Below is a small trained network, with its code and all its weights. Each question gives an input and a target symbol and asks what happens when units are switched off, that is, made to give their printed mean instead of their output.

import numpy as np


def w(rows, s, z=0):
    codes = np.array(rows[::2]) - 128.0
    scale = np.full(codes.shape[1], s)
    scale[-1] = z or s
    return codes * scale


def softmax(a):
    e = np.exp(a - a.max(-1, keepdims=True))
    return e / e.sum(-1, keepdims=True)


def log_softmax(a):
    a = a - a.max(-1, keepdims=True)
    return a - np.log(np.exp(a).sum(-1, keepdims=True))


def net(x, mask):
    ids = ['βγδελπστφψω'.index(c) for c in x.split()]
    T = len(ids)
    res = E[ids] + P[:T]
    u = 0
    for l in range(2):
        r = res
        for j in range(3):
            rows = slice(3 * j, 3 * j + 3)
            q, k, v = (r @ M[l][rows].T for M in (Q, K, V))
            z = softmax(np.where(np.tri(T) > 0, q @ k.T / 3**0.5, -1e9)) @ v
            o = O[l][rows]
            res = res + np.where(mask[u + j], z, o[:, -1]) @ o[:, :-1]
        u += 3
    return log_softmax(res[-1] @ U[:, :-1].T + U[:, -1])


Q, K, V, O = {}, {}, {}, {}
E = w([
[58,168,131],'β',
[142,189,109],'γ',
[251,97,84],'δ',
[105,81,116],'ε',
[212,166,158],'λ',
[102,134,47],'π',
[185,153,43],'σ',
[169,83,158],'τ',
[230,103,102],'φ',
[163,135,191],'ψ',
[207,194,117],'ω',
],0.012)
P = w([
[91,123,178],'0',
[202,163,1],'1',
[244,156,17],'2',
[196,181,45],'3',
[178,155,52],'4',
[181,88,47],'5',
[205,39,103],'6',
[163,2,206],'7',
],0.0063)
Q[0] = w([
[254,143,129],'L0H1',
[204,176,179],'L0H1',
[60,138,178],'L0H1',
[137,71,168],'L0H2',
[144,146,100],'L0H2',
[123,144,33],'L0H2',
[90,199,120],'L0H3',
[103,88,118],'L0H3',
[126,114,162],'L0H3',
],0.01)
K[0] = w([
[64,77,169],'L0H1',
[6,52,138],'L0H1',
[154,146,1],'L0H1',
[55,140,60],'L0H2',
[134,138,195],'L0H2',
[137,38,189],'L0H2',
[169,125,90],'L0H3',
[110,127,83],'L0H3',
[127,112,181],'L0H3',
],0.0097)
V[0] = w([
[110,86,221],'L0H1',
[162,155,35],'L0H1',
[73,113,72],'L0H1',
[189,28,140],'L0H2',
[57,203,115],'L0H2',
[254,220,157],'L0H2',
[151,81,42],'L0H3',
[83,67,20],'L0H3',
[86,120,210],'L0H3',
],0.0092)
O[0] = w([
[37,173,121,84],'L0H1',
[213,92,163,176],'L0H1',
[174,161,136,116],'L0H1',
[66,171,184,149],'L0H2',
[186,125,68,91],'L0H2',
[85,2,131,254],'L0H2',
[151,123,254,197],'L0H3',
[181,145,163,145],'L0H3',
[103,179,59,27],'L0H3',
],0.0099,0.0061)
Q[1] = w([
[162,84,179],'L1H1',
[146,71,133],'L1H1',
[180,128,130],'L1H1',
[183,124,116],'L1H2',
[119,203,98],'L1H2',
[145,157,9],'L1H2',
[56,123,162],'L1H3',
[142,87,149],'L1H3',
[143,108,161],'L1H3',
],0.012)
K[1] = w([
[61,148,63],'L1H1',
[55,254,129],'L1H1',
[184,191,110],'L1H1',
[64,105,127],'L1H2',
[111,30,169],'L1H2',
[88,123,173],'L1H2',
[151,115,158],'L1H3',
[65,52,126],'L1H3',
[100,90,101],'L1H3',
],0.0087)
V[1] = w([
[67,220,215],'L1H1',
[138,21,78],'L1H1',
[174,136,216],'L1H1',
[6,88,237],'L1H2',
[149,173,2],'L1H2',
[100,192,90],'L1H2',
[72,182,67],'L1H3',
[27,137,33],'L1H3',
[131,152,153],'L1H3',
],0.0082)
O[1] = w([
[156,164,158,73],'L1H1',
[3,79,67,172],'L1H1',
[121,204,167,116],'L1H1',
[106,96,237,65],'L1H2',
[173,110,76,127],'L1H2',
[212,115,122,81],'L1H2',
[190,30,173,1],'L1H3',
[133,37,160,12],'L1H3',
[160,164,124,112],'L1H3',
],0.0078,0.007)
U = w([
[241,90,50,62],'β',
[124,124,13,115],'γ',
[106,191,168,44],'δ',
[253,177,170,252],'ε',
[128,64,119,101],'λ',
[160,241,16,247],'π',
[91,203,59,45],'σ',
[220,129,211,88],'τ',
[138,167,152,131],'φ',
[203,66,140,28],'ψ',
[70,103,39,132],'ω',
],0.0039,0.0017)

Each question gives the input, a string of symbols that net reads in full, and the target symbol t.
The units are the heads (3 rows each of Q, K, V and O). Each row of codes is followed by its name. A weight is (code - 128) times the scale printed after its matrix; where a second scale follows, it is the last column's (O and U).
mask holds one flag per head, layer by layer. A switched-off head (its flag False) gives its mean, the last column of its rows in O, instead of its output. The means were averaged over made-up inputs and are rounded, as every weight is.
A unit's drop is (log p(t) with every unit on - log p(t) with that unit switched off) / (log p(t) with every unit on - log p(t) with every unit switched off).
The circuit of an input: a set's keep is (log p(t) with only the set's units on - log p(t) with every unit switched off) / (log p(t) with every unit on - log p(t) with every unit switched off). Starting from all 6 units, units are removed one at a time, each time the one whose removal leaves the highest keep (on an exact tie, the one counted first), for as long as the keep stays at least 0.8.
circuit, biggest first: the units of the circuit, biggest drop first
unit that matters most: the unit with the biggest drop
heads that matter: for each layer, one digit per head in row order, 1 if its drop is at least 0.15 and else 0, layers parted by /
input ε ω λ ε τ π ε, target ε: heads that matter -> 110 / 100
input ψ σ σ δ δ β, target ψ: circuit, biggest first -> L0H1, L1H3, L0H3
input π π γ τ, target π: heads that matter -> 110 / 011
input δ ε φ π ε, target δ: unit that matters most -> L1H2
input ε ω π γ ε β δ, target ε: circuit, biggest first -> L0H2, L1H1, L0H3
input β π ω γ σ ψ δ, target β: heads that matter -> 011 / 110
input ε τ ε β, target ε: circuit, biggest first -> L0H2, L1H1, L0H1, L1H3
input β ε β λ λ τ ε ε, target β: heads that matter -> 111 / 110
input ψ ω δ σ π π ε, target ψ: circuit, biggest first -> L0H1, L0H3, L1H3
input π π β π λ λ γ, target π: circuit, biggest first -> L0H2, L1H3, L1H2, L0H1
input β γ δ, target β: circuit, biggest first -> L0H2, L0H3, L1H2, L1H3
input β π λ π φ γ β, target β: circuit, biggest first -> L0H2, L1H2, L0H1, L0H3
input β β σ φ β ω, target β: heads that matter -> 011 / 111
input π ω π β π γ, target π: circuit, biggest first -> L1H3, L0H2, L0H1, L1H2
input ω γ ω τ, target ω: circuit, biggest first -> L0H2, L1H1, L0H3
input π τ ω ω π τ ω, target π: unit that matters most -> L1H3
input β β λ, target β: heads that matter -> 011 / 011
input δ π λ π ε, target δ: circuit, biggest first -> L1H2, L0H3, L0H2, L1H3
input δ π τ δ ε β β, target δ: circuit, biggest first -> L1H2, L0H2, L0H3, L1H3
input ε λ φ π π, target ε: unit that matters most -> L0H2
input π π λ π γ σ β β, target π: circuit, biggest first -> L1H3, L0H2, L1H2, L0H1
input δ π τ ω, target δ: circuit, biggest first -> L1H2, L0H2, L0H3, L1H3
input π π λ γ π ε φ ε, target π: heads that matter -> 110 / 011
input ε τ ω β λ β π τ, target ε: circuit, biggest first -> L0H2, L1H1, L0H1
input ε π σ β λ β, target ε: heads that matter -> 111 / 100
input β ε λ τ, target β: heads that matter -> 011 / 111
input τ π λ σ π, target τ: unit that matters most -> L0H1
input β β β ψ, target β: heads that matter -> 011 / 011
